Below is a small trained network, with its code and all its weights. Each question gives an input and a class and asks what happens when units are switched off, that is, made to give their printed mean instead of their output.

import numpy as np


def w(rows, s, z=0):
    codes = np.array(rows[::2]) - 128.0
    scale = np.full(codes.shape[1], s)
    scale[-1] = z or s
    return codes * scale


def f(y):
    return y / 2 * (1 + np.tanh(0.7978845608 * (y + 0.044715 * y**3)))


def log_softmax(a):
    a = a - a.max(-1, keepdims=True)
    return a - np.log(np.exp(a).sum(-1, keepdims=True))


def net(x, mask):
    res = np.array(x, float).reshape(1, 6) / 4 @ E
    y = f(res @ A[0][:, :-1].T + A[0][:, -1])
    res = res + np.where(mask, y, B[0][:, -1]) @ B[0][:, :-1]
    return log_softmax(res[-1] @ U[:, :-1].T + U[:, -1])


A, B = {}, {}
E = w([
[46,189,212,159,200],'x0',
[143,190,172,138,27],'x1',
[129,126,132,129,129],'x2',
[98,118,122,131,120],'x3',
[170,140,84,251,140],'x4',
[118,163,83,117,129],'x5',
],0.012)
A[0] = w([
[117,180,178,112,42,46],'n1',
[108,129,164,6,138,155],'n2',
[84,183,184,113,182,5],'n3',
[114,72,107,84,222,69],'n4',
[153,84,99,68,93,7],'n5',
[131,132,113,204,143,157],'n6',
[105,118,118,122,113,140],'n7',
],0.023,0.0026)
B[0] = w([
[128,192,157,63,164,217],'n1',
[122,152,133,251,151,254],'n2',
[141,29,78,90,74,237],'n3',
[137,209,168,59,139,228],'n4',
[118,46,94,99,94,200],'n5',
[115,137,136,196,142,208],'n6',
[158,118,140,138,134,136],'n7',
],0.025,0.021)
U = w([
[111,169,158,223,143,243],'0',
[125,221,184,8,144,116],'1',
[120,52,110,62,58,2],'2',
],0.012,0.0023)

Each question gives the input, the list of numbers given to net, and the class t.
The units are the neurons (one row each of A and B). Each row of codes is followed by its name. A weight is (code - 128) times the scale printed after its matrix; where a second scale follows, it is the last column's (A, B and U).
mask holds one flag per neuron, in row order. A switched-off neuron (its flag False) gives its mean, the last column of its row in B, instead of its output. The means were averaged over made-up inputs and are rounded, as every weight is.
A unit's drop is (log p(t) with every unit on - log p(t) with that unit switched off) / (log p(t) with every unit on - log p(t) with every unit switched off).
The circuit of an input: a set's keep is (log p(t) with only the set's units on - log p(t) with every unit switched off) / (log p(t) with every unit on - log p(t) with every unit switched off). Starting from all 7 units, units are removed one at a time, each time the one whose removal leaves the highest keep (on an exact tie, the one counted first), for as long as the keep stays at least 0.8.
units of the circuit, in order: the units of the circuit, biggest drop first
top k neurons: the k neurons with the biggest drops, biggest first
drop when u is switched off: that unit's drop, to one decimal
input [8,-2,-2,1,5,-1], class 2: units of the circuit, in order => [n3]
input [4,3,4,-2,-3,4], class 2: top 3 neurons => [n3 n4 n6]
input [1,7,-5,-1,4,-5], class 1: top 2 neurons => [n2 n1]
input [-6,4,-3,6,-8,2], class 0: top 2 neurons => [n2 n3]
input [-7,7,-8,7,1,8], class 1: top 2 neurons => [n1 n3]
input [-6,7,-7,7,4,2], class 1: top 2 neurons => [n3 n1]
input [-2,-3,-2,3,-3,2], class 0: top 2 neurons => [n1 n3]
input [-5,-6,-4,-7,1,8], class 1: top 2 neurons => [n4 n3]
input [-4,7,4,0,5,4], class 1: top 2 neurons => [n2 n1]
input [6,-4,-7,2,0,4], class 2: top 2 neurons => [n3 n1]
input [-2,-1,0,1,0,5], class 2: top 3 neurons => [n2 n1 n4]
input [-6,3,0,5,5,-1], class 2: top 2 neurons => [n2 n5]
input [-1,8,8,2,-8,7], class 0: top 2 neurons => [n2 n4]
input [-1,-8,-5,-5,-2,7], class 1: units of the circuit, in order => [n4]
input [4,8,-2,-1,0,-1], class 1: drop when n1 is switched off => 3.5
input [1,-2,6,6,-8,7], class 0: drop when n2 is switched off => 4.5
input [1,5,-2,-5,0,-2], class 1: drop when n3 is switched off => 0.0
input [-7,-4,-4,2,-7,-8], class 0: drop when n2 is switched off => 4.4
